Below are the code and all the weights of a small trained network. Each question names an input and a target symbol and asks about switching units off, where a switched-off unit gives its printed mean instead of its output.

import numpy as np


def w(rows, s, z=0):
    codes = np.array(rows[::2]) - 128.0
    scale = np.full(codes.shape[1], s)
    scale[-1] = z or s
    return codes * scale


def norm(h):
    return h / np.sqrt((h * h).mean(-1, keepdims=True) + 1e-5)


def f(y):
    return np.maximum(y, 0)


def softmax(a):
    e = np.exp(a - a.max(-1, keepdims=True))
    return e / e.sum(-1, keepdims=True)


def log_softmax(a):
    a = a - a.max(-1, keepdims=True)
    return a - np.log(np.exp(a).sum(-1, keepdims=True))


def net(x, mask):
    ids = ['Λβγδζηξ'.index(c) for c in x.split()]
    T = len(ids)
    res = E[ids] + P[:T]
    r = norm(res)
    for j in range(2):
        rows = slice(2 * j, 2 * j + 2)
        q, k, v = (r @ M[0][rows].T for M in (Q, K, V))
        z = softmax(np.where(np.tri(T) > 0, q @ k.T / 2**0.5, -1e9)) @ v
        o = O[0][rows]
        res = res + np.where(mask[j], z, o[:, -1]) @ o[:, :-1]
    y = f(norm(res) @ A[0][:, :-1].T + A[0][:, -1])
    res = res + np.where(mask[2:6], y, B[0][:, -1]) @ B[0][:, :-1]
    return log_softmax(norm(res)[-1] @ U[:, :-1].T + U[:, -1])


Q, K, V, O, A, B = {}, {}, {}, {}, {}, {}
E = w([
[160,53,109,252,229],'Λ',
[85,130,75,76,189],'β',
[70,139,66,67,175],'γ',
[71,220,229,119,214],'δ',
[160,162,81,219,131],'ζ',
[58,125,70,90,199],'η',
[147,84,94,249,247],'ξ',
],0.0039)
P = w([
[207,120,220,207,15],'0',
[254,223,156,118,35],'1',
[233,190,148,126,77],'2',
[205,163,153,112,115],'3',
[188,148,151,112,138],'4',
[176,149,144,101,144],'5',
[153,140,148,108,164],'6',
[133,141,141,109,168],'7',
[128,136,140,112,185],'8',
[120,143,140,104,194],'9',
[106,134,133,113,203],'10',
],0.0024)
Q[0] = w([
[62,36,104,116,134],'h0',
[77,175,46,1,226],'h0',
[118,73,60,180,129],'h1',
[68,100,169,103,164],'h1',
],0.006)
K[0] = w([
[169,109,150,62,29],'h0',
[40,33,221,176,3],'h0',
[143,94,117,149,106],'h1',
[67,113,174,74,183],'h1',
],0.0055)
V[0] = w([
[2,233,151,187,150],'h0',
[220,217,184,44,65],'h0',
[147,50,86,138,95],'h1',
[199,199,97,180,86],'h1',
],0.0035)
O[0] = w([
[3,124,225,137,76,183],'h0',
[167,233,144,150,193,65],'h0',
[101,106,81,166,188,59],'h1',
[58,131,129,36,160,250],'h1',
],0.0039,0.0014)
A[0] = w([
[181,153,171,203,112,1],'n0',
[151,145,215,146,152,28],'n1',
[125,255,123,102,132,159],'n2',
[60,112,118,61,145,134],'n3',
],0.0054,0.00043)
B[0] = w([
[253,147,114,118,48,193],'n0',
[196,124,125,85,50,185],'n1',
[71,67,134,168,169,252],'n2',
[220,137,154,129,35,221],'n3',
],0.0042,0.003)
U = w([
[243,109,108,170,77,246],'Λ',
[157,157,55,168,209,116],'β',
[23,99,100,171,222,157],'γ',
[67,178,254,128,126,173],'δ',
[116,127,107,68,149,2],'ζ',
[62,73,133,140,47,85],'η',
[149,104,101,73,72,50],'ξ',
],0.0061,0.0018)

Each question gives the input, a string of symbols that net reads in full, and the target symbol t.
The units are the heads (2 rows each of Q, K, V and O) and the neurons (one row each of A and B). Each row of codes is followed by its name. A weight is (code - 128) times the scale printed after its matrix; where a second scale follows, it is the last column's (O, A, B and U).
mask holds one flag per unit, heads first, then neurons. A switched-off unit (its flag False) gives its mean, the last column of its rows in O or B, instead of its output. The means were averaged over made-up inputs and are rounded, as every weight is.
A unit's drop is (log p(t) with every unit on - log p(t) with that unit switched off) / (log p(t) with every unit on - log p(t) with every unit switched off).
The circuit of an input: a set's keep is (log p(t) with only the set's units on - log p(t) with every unit switched off) / (log p(t) with every unit on - log p(t) with every unit switched off). Starting from all 6 units, units are removed one at a time, each time the one whose removal leaves the highest keep (on an exact tie, the one counted first), for as long as the keep stays at least 0.8.
circuit, biggest first: the units of the circuit, biggest drop first
top k neurons: the k neurons with the biggest drops, biggest first
drop of u: that unit's drop, to one decimal
input δ ζ η, target δ: circuit, biggest first	h0
input γ ζ ξ β, target γ: top 3 neurons	n2, n0, n1
input ξ ζ ζ ξ ξ ζ η ζ, target γ: top 2 neurons	n0, n1
input Λ ζ γ γ β γ β, target Λ: top 2 neurons	n3, n2
input β Λ γ ζ ζ, target β: circuit, biggest first	h1, n3
input δ δ Λ β ξ η, target δ: circuit, biggest first	h0, n3
input γ γ ζ ζ β β η ζ, target γ: circuit, biggest first	h1, n2, n3
input δ Λ Λ β ξ Λ β, target δ: circuit, biggest first	h0, n3, n0, n1
input δ β Λ η η ξ γ, target δ: drop of h0	1.1
input γ η β, target γ: drop of h0	0.9
input β ζ ζ, target β: drop of n3	0.3
